Each row, then one of two labels for whether it has a hidden trait; a new part has new ones
In the rows, zero is written as 100.
[ 97  92 102 105  96 104 127  88  94  85  99 102 103 107  95 104 113  97
  95 117 110 105  94  90  98 103 103  94 106  86 111 103  97  95  96 105
  79 102 100  95  93 102 109 104  96  94 110  99  98  95 108  97  99  99
  84 100 106 101 102 110 110  94 106 103 106  82 111 112 113  96  99 103
  92 113 100  90 101 105 113 116 103 115  79  95  87  98 100  99  90 100
 105 118 108  97 111  93  85 102  98  97 117 111 112  96 102 107  98  97
  97 117 100  93 101 104 105 102  98 125 101  99 112 104  99 110  85  95
 107  87  96  93 103  96 104 101 100  97 106  93 104 127 106  98  97  96
  93  95 100  99  95  99 102  88 102  87  98 104  99 106 101  98  93 107
  90 101 107  79]
hp
[ 98 106 107 120  89 114 115  82  99 157  96  90 103  96 103  81  83  90
 110  96 107  93  84 108  87 100  97  83 101 116 127  90 100  87  88 108
  55 111  88  91  72 139 122  94 108  93  92 114  37  50  90 121  95 102
 103 110 109  83 110  76 144  98 117 132  79 134 120 157  73  94 100  91
 102  71 105  59 120  90 105  82 119  75 106  83 128  92  96  89  93  92
 117 115 112  91  97 117 114 120  86 100  68 116 114 106 105  43  96  93
  99  90 114 124 113 130  89 107 111 130  99  99  96 105 117  91 100  83
 100 123 111 118 103  79 162  82  84 105 109 112  89  93 101 100 113 100
 122  78 102 103 102  95 116 104 105 118 125  96  98 103 102  98 108 107
 112 120  71  92]
th
[ 78  82  97 106  81  95 198  75  98  87  98 107 103 114 100 100 133  93
 104 103 116 113  83  98 102 105 104  96  92  92  96 118 110  90  90 101
  90  95  81 106 102  81 130 110 104 102 106 108  98 122 111 106  97  99
  92  99 109 120  99  88 117  97 102 120 108  95 112 102  86 108 105 102
  99  96 100 101  95 103 146 121  92 114  86  91  92  80 105  91  82  97
 127 104 107  99  97  95 106  92  95 100 123 117 108  98  97  88  95 103
  95  90  93 108  95  82 115 100 100 119 102 100  92 104 111 105  66 101
 102  84  96  69 113 106  93 108  93 110 103  94 103 130  90  98 100  93
 109  99  98  99  92 104  98  90  99 102  92  80 108  98 100  94  96 103
  73  82 102  86]
hp
[ 74  90  90 113  75  80 191  85 101  98  97 111 104 101  87  96 123  98
 105  86 110 116  87 100 106  85 101 100  99  88 100 110 108  95  89  99
 109  91  80 116 112 104 139 105 102 110 116 104  91 133 116 104 109 108
  88  94 104 125 102  54  97 112  88 117 112 117 121 106  75 109 101 100
  99  87 102 111  87  93 134 107  91  97  94  97 102  78 101  91  83  86
 119  96 102 103 102  94 100  74  97 101 120 111 116  98  97  87  98 107
 100  71  93 128  89  73 100 107 109 110  99  97  78 100 113  87  87  94
  94  89 105  76 111 113  93 109  94 110 105  96 110 112  88  93 105  97
 113 101  98  91  94 103  94  97  97 100  95  84 104  94 100  94 102 111
  85  91 102  98]
hp
[ 76 103  89 110  79  80 169  88 105 111  97 112 105  95  83  91 109  93
  90  73 106 116  88 109 106  78  93 108  95  97  94 109 112  96  98  99
 134  89  83 106 115  95 148 104 106 111 120 106  86 144 111 108 111 114
  90  94  98 121 103  57 106 122  92 113 104 123 111  93  79 112 104 100
  99  81 104 104  76  92 131  88  89  90 106 100 111  82 105  92  90  85
 112  89 101 105 101 109 103  77  97 103 114 111 108  99  96  80 106 107
 101  51  92 134  90  57  89 112 115  91  99  95  64 100 116  95 100  94
  91  91 105  78 110 113  87 110  94 110  98  97 106  99  77  96 104 101
 120 101 102  98  95 104  97 101 100 102  98  81 104  86 100  95 102 101
  86  85 102 112]
hp
[ 90 112 104 116 101 110 200  64 103 168 103  93 110  96  95  84 123  92
 100 110 103  99  76 101  95 106 102  83  94 115 114  98  86 106  88 102
  48  91  90 119  92 123 107  93 116  91  82 113  52  49 110 108 106 104
  89 106 105  80 125  93 140 104 126 121  98 142  98 116 104  91 100  91
 115  73 109  85 121  90 120  73 113  77 111  88 126  74  89  77 100  92
 109 142 123 102  80 146 112 119  87  98  69 121 117 100 101  63  98 101
 103  99 121 125 116 128 121 109  94 109 111 102  90  97 104  98  81  88
  99 104 101  91 100  88 143  81  80 100 122 116  91  93  97  84 105  92
 120  84  88  93 104 103  99 100 105 132 111 118 105  88 101  97  91 100
 113 103  61  89]
th
[ 99 111  88 108 100 100 140  85 100 118 102  93 107  93 119  89 163  91
 142  85 104 104  77 100  96 110 104  87 109 123  97 119  76 116  89  96
  69  96 102 122 106  87 116 113 112  86 103 111  66  94 115  97 106  88
  80 100 113  92 125 105  87  91 116 113  87 130  97  73 144  93 105  98
 103  96 107 109 134 109 116  98 112  41 118  99 119  66 104  80 103 102
 120 123 116 101  65 109 105 120  90 100  93 123 128  95  95 115  98 101
 107 102 117 108 102 113 119 113  91 102 107 101 102  91  99  98  68  75
 107  88 106  74 101  96 117  93  86  92 118 108  94  87 104 111 106  89
 112  74  74 103  97 103  97  89  96 121 101 102 109  88  99  99  79 108
  96  86  76  72]
th
[100  77  92 102  93 111   0 108 104  71  96  89 101 113 108  98 147  79
 155  47  91  93  80  93 110  97 113  83 107 126  92 117  87 111 103  75
 138 100 123 115 120  98 109 110 125  85 136 104 131 102 105  87  87  97
 110 105 102 132 120 138  57  90 120 104 100 137  99  83 148 101  98 107
 103  97 104 133 116  81 133 123  95  78  97 116 103  61 108  92  87 101
 105 123 117 107  92  56  68  85 104 102 139  79 116 100 103 135  84 107
 102 115  92 111  82  88 112 114  92 111 109 103 104  86  99  90  84  66
 101  76 122  62 103 101  76  94  87  94 106 109  99  76 119 105 101  85
 103  72  87 102 100  95  98  93  93  95  84  67 111  82  99 105  82 102
  71  82  65  81]
th
[ 94  98 121 113  95 120  99  73 103 155  95  86 104 112  86  81  71  82
  96  93  97  90  84 102  98  98 101  78  91 113 122  87 107  86  89  96
  78 102 100 102  76 150 110  89 118  92  88 110  68  39  89 116  96 112
 110 114  95  92 114  95 131 105 120 113  97 144 114 163  75  97  96  91
 114  64 104  62 106  71 129  81 108 116  89  88 125  91  87  83  86  89
 103 140 118  99 113 110  96  94  93 100  78 100 105 108 111  31  93 100
  95  85 110 129 109 118 101 107 107 124 108 101  89 102 116  86 120  83
  94 120 115 106 103  85 149  79  83 105 108 121  97  91 104  78 105  96
 119  87 112  96 104  95 109 113 105 110 118  91  98  96 102  99 104  98
 105 117  61 105]
th
[ 93  99 107 108 105 116 101  72 104 129 100  88 108 112 100  91 124  85
 118  85  95  94  75  93 106 103 108  79  94 119 104 102  89 109  91  87
  95  87 113 119 110 120  98  98 127  83 100 106 100  74 107  94 103 104
 102 108  96 106 126 129  96 109 116  98 111 142  97 100 130  98  97  97
 118  82 106 101 111  72 142  98 101 107  99 102 120  70  96  79  95  96
  91 150 126 111  99 115  82  90  96 100 106  97 114 101 106  77  96 108
  99  98 108 121 102  98 126 113  91 100 115 105  88  91 103  95  98  78
  95  91 111  76 100  96 111  85  84  95 115 120 102  84 107  80  96  87
 110  87  97  94 104 102  96 103  97 105  96  99 106  80 100 103  84  95
  96  95  56  93]
th
[106  87 112 108  90 115   0 106 101  89  93  88 102 125 102  90  82  78
 161  68  96  86  86  96 101 104 105  77 107 133 103 111 105  92 101  81
 109 108 121 104  84 114 127 106 119  87 121 107  97  86  97 113  89 100
 102 109  96 116 108 118  80  88 115 114  82 139 121 124 113 102  97 102
 100  87  97 105 112  79 135 111 104  88  93 102 115  78 104  90  86 100
 114 122 109  96 112  65  78  90 102 101 103  81 113 105 108  91  87  97
  96  76  97 117  90 104  95 111 104 119 104  99  99  95 112  78  91  66
 102  99 126  91 104  98 114  93  90 106 102 114 101  84 117 103 109  90
 109  72 103 102  95  92 107 108  92  94 104  60 104  97 101 101  93 108
  75  99  74  82]
th
[ 77  81  92 101  84 105 200  65 101  98 101 107 104 106  99  98 130  91
  90  93 116 112  81 107 103 100 102  96  86  98  96 118 116  87  93 106
 104  89  76  96 105  59 129 102 116 106  98 109  96 136 107 104  85 100
  97 101 112 113 100  90 146  96 114 130 104 101  99 102  82 109 106 104
 102  86 104 103  81 107 146  99  90 114  91  88  86  73 111  92  78  95
 121 102 111  99  77  98 105  94  94 101 124 118  95  98  97  81  91 104
  96  89  90 110  97  79 117 103  98 108 106 101  99 105 111 114  70 109
  98  80  96  63 117  98  84 109  92 110  98  90  94 119  84 101 100  95
 114  89  96 108  99 106 104  86 110 109  93  72 114  94 101  92 100  91
  66  74  96 105]
hp
[ 90  87  94 116  85  84 142 101  95 100 101 108 105  98  71 102 120  99
 105 117  99 105 106  85  98  89 109  94 117  71 122  88  87 101  98 100
  78  98 104 107 105 144 101  97  96  92 115  97  95  70 118  98 110 109
  79  91 106 101 106  77  87  93 103 105 112  92 128 126 113  91  91 103
  93 102 100 110 114  96  98 119 100 106  81 101  94  98  88  97  85  91
 100 131 105 102 125  87  81  94 100  95 121  95 118  92 104 135  88 102
 103 128 102 101  94 112 102 105  94 140  95  96 107 100  89  85  88  74
 105  87  91 101 101  93 114  98  91  97 116  96 114 122 117  88 105  99
  83  92  95  89  95  97  87  92 106  91  98 114  98 101 101  96  94 123
 107 112 101  83]
hp
[ 90  84 112 118  92 115 133  76 104 138  98  94 105 113  78  87  76  79
 109  87  95  89  86 103 100 100 106  78  94 112 118  93 107  93  94  88
  79  95 100 111  85 140 109  89 128  93 100 112  78  41  97 116  92 109
 100 109 103 100 114  91 116  95 132 124  97 147 115 158  78  98  93  96
 113  55 102  95 108  65 136  84 103 107  87  90 120  72  86  83  81  89
 103 147 116 103 106 102  91  99  96  98  85  91 105 103 110  67  83 102
  97  92 106 130 102 117 106 109  95 123 107 100  97 103 114  76  96  73
  95 105 114  90 111  77 133  82  79 109 111 120  93  85 107  80 109  89
 116  75 103  94 104  96 100 113 110 120 109  76 107  90 102  96 101 100
  93 109  57 111]
th
[ 95  79  92 101  96 109  16  98 105  81  99  91 105 114 100  99 155  77
 148  55  88  93  77  91 114  96 115  77 104 123  92 118  85 114 101  76
 130  90 121 126 123  97 110 107 128  84 124 104 134 102 111  85  91  98
 106 105 102 124 126 140  65  89 127 101 104 138  96  79 164 102  98 107
 110  95 105 138 118  78 145 116  94  92  94 114 107  57 102  86  88 100
 100 139 119 110  88  66  70  79 104 100 142  85 116  97 104 140  85 112
 102 104  99 112  84  85 123 117  90 109 113 103 104  86  98  85  83  62
 100  73 115  55 104  98  76  92  85  94 107 114 103  77 116  94 100  84
 102  74  85  99 101  98  93  97  92  99  81  74 114  76  98 105  80  98
  73  78  62  84]
th
[ 94  99 110 108 102 117  80  79 104 131  98  89 107 116 100  88 108  80
 112  89  97  92  77  94 104 101 107  80  94 118 106  99  94 101  93  86
  94  92 115 116  97 126 101  97 119  86  98 108  96  63 103 102 101 104
 101 109  95 103 124 123  99 109 119 102 108 134 102 116 113  98  98  95
 115  81 105  90 110  69 137  92 106 109  96  97 120  81  91  81  97  96
  97 148 123 107 101 110  84  90  97 100  93  95 113 103 107  69  97 105
  98  97 108 124 105 111 116 112  96 110 113 103  86  94 108  88  98  77
  97  94 114  87  99  91 119  84  86  99 113 124 101  87 106  82 101  89
 112  85 101  94 103  99 100 108  99 108 103  94 105  86 100 101  89  94
  99 103  59  94]
th
[106  99  93 112 100 111 182  95 100 118 105 108 107  86  63 100  72  92
  64 113  96 100 113 103  93 100  98  97 103  88 119  88 101  99 116 106
 104  94 107  77  98  93  97  80 118  93 102 101  94  97 101  97  92 111
  89 101 104  66 100 120 139  88 138 106  94  98  87 120 124  86  97 104
 105  88 103 106  84 106  81  67 100 112  97  90  88 103  99  99  93  96
  88 144 109  96  95 111  93 117 102  95 102  91  86  94 106 142  92  97
 103 121 106  96 105 107 104 108  88 110 102  98 121 110  83 117  90  82
 101  77  92 107 105  71 103  93  95  99 105  94  90 105 106 101  98 103
  89  80  95 114 101  98  97  89 116 109 114 108 109  95 101  94  96  90
  95 100  97 117]
hp
[100  83  85 111  81  95  92 105 101  83 101 101 105 104 103  99 135  84
 177  71  98 100  92 103  99 116 107  81 114 125  89 132  92 112 104  77
  82  92 112 123 107  75 128 109 131  86 118 114  88 111 120 104  91  87
  73  95 116 108 106  87  67  55 126 135  76 140 112  86 149  95 101 105
  99  95  98 160 137  97 141 106 103  25 111 103 113  51 108  83  89 101
 132 126 111  93  69  59  90 110 102  99  96  93 131  94  98 161  75  97
 106  75 104 115  91 112 119 114  84 112 103  96 117  93 102  73  22  60
 108  69 111  60 115  91  96  98  85 107 110 105  92  83 113 123 116  84
 101  55  71 105  90 100  86  89  96 132  94  61 124  84 100  91  76 116
  66  74  77  80]
th
[ 98  87 107 105  97 107 200  75  96  90 102 103 106 112  92 104 103  93
 100 125 112 105  96  96  98 116 102  94  95  88 103 111 108  91  96 105
  72  94  97  93  89  77 113  98 114  94  93 107  96 106 112 105  88  98
  79 101 106  96 100 117 131  81 118 113 102  90 101 105 107  98 101 104
 101  99  97 104  92 108 135 108 100 123  85  87  86  89 103  90  84 102
 111 129 111  93 100 103  89 111  98  96 108 111 103  97 103  99  94  97
  95 111 100  95 103 104 119  99  90 108 105 100 119 108  99 113  54 101
 106  76  96  78 110  90  99 103 100 105 106  94  98 125  96 100  97  92
  95  87  98 103  93 100 101  89 107 106 102  91 109 101 102  92  92  98
  78  88  99  93]
hp
[ 75  84  99 101  83 101 189  66  97  82  96 104 101 117 116  99 143  92
 106  92 122 113  71  99 104 102 102  98  86 102  92 126 113  84  81 108
  98  98  75  97 100  61 137 116 105 105 101 108 104 155 110 104  91  94
  99 101 112 132 103 100 125 106  94 123 106  91 110  91  80 116 109 102
  98  98 102  88  88 111 157 128  89 117  89  88  90  74 112  92  79  97
 127  88 108  98  88  94  96  86  93 103 130 134 109  99  94  60 101 105
  94  86  87 108  97  73 116 101 109 112 107 102  83 102 120 109  78 117
 100  88 102  59 113 112  88 112  96 109  96  90 101 131  85 105 103  94
 119 102 100 100  95 105 108  87  98  88  86  71 105  99 100  96  99 100
  66  75 105  83]
hp
[ 93 105 101 106  96 106 200  82 104 106 100 105 107 103  86  96  82  90
  76  93 112 106  92 111 100 101  91 102  87 101  95 112 119  91 107 102
 113  88  94  88  96  63 128  95 120 103 101 106  84 127 105 110  96 105
  90 100  97  92  98 106 137 102 114 110  94 112  95  92  98 102 106 100
 108  80 101 101  69 101 132  73  93 112 103  92  91  91 110  89  93  98
 108 109  96  99  89 119 101 102 100  99  97 109  94 101 102  81 104  97
  98  61  98 110 104  79 109 107  99  84 107  97  88 108 108 119  82  98
  96  82  99  83 111  96  93 106 101 109  96  94  96 105  83 103  97 101
 111  93 105 108  95 104 104  97 106 107 108  81 112  88 101  93  96  85
  77  79 103 118]
hp
[113  95  81 120  68 101  31 106  95 122  94  95  94  79 122  86 110  91
 152  65 107  98  93 114  80  97  98  90 121 129 128 105  95  86  92 115
  55 131  82  76  69 112 153 110  92 100 124 119  32  83  83 120  82  92
  98 105 131  90  97  44 132  69 113 154  47 128 125 154  83  95 106  98
  79  85 106  75 136 121  75  93 122  17 119  85 118  80 112 104  85  93
 150  61  94  76  72  61 122 137  85 104  77 124 117 103  95  92  86  85
 105 102 102 113  95 134  58 102 119 148  85  93 119 104 115  98  79  76
 112 119 113 120 111  73 149  92  88 107 101  96  78  93 107 140 131 104
 124  59  86 121  95  90 127  84 102 113 126  77 101 119 101  97 113 120
  93 118  85  75]
th
[105  85 102  99 107 124 171  76  92  85 101 100 103 109  96 107 110  90
  86 128 115 100  97  92  92 119 104  90  99  91 112 104 101  88 100 112
  68 101 104  75  85  73  96  99 107  89  88 102 102  89 100  96  79  94
  91 107 113  83 100 148 148  77 137 107  96  72  90 109 122  91 103 104
 102 109  99  90  97 117 111 107 105 134  82  86  74  99 105 102  87 109
 104 132 117  90  93  97  86 124  97  95 120 108  90  96 104 112  91  93
  96 150 101  76 110 115 123  97  83 123 107 103 133 110  91 133  65 102
 111  77  88  86 106  78 106  98  98  96 101  88  91 126 110 106  91  94
  90  86  99 114  98 101 107  80 113  96 102 100 107 107 102  96  92  92
  80  94  99  85]
hp
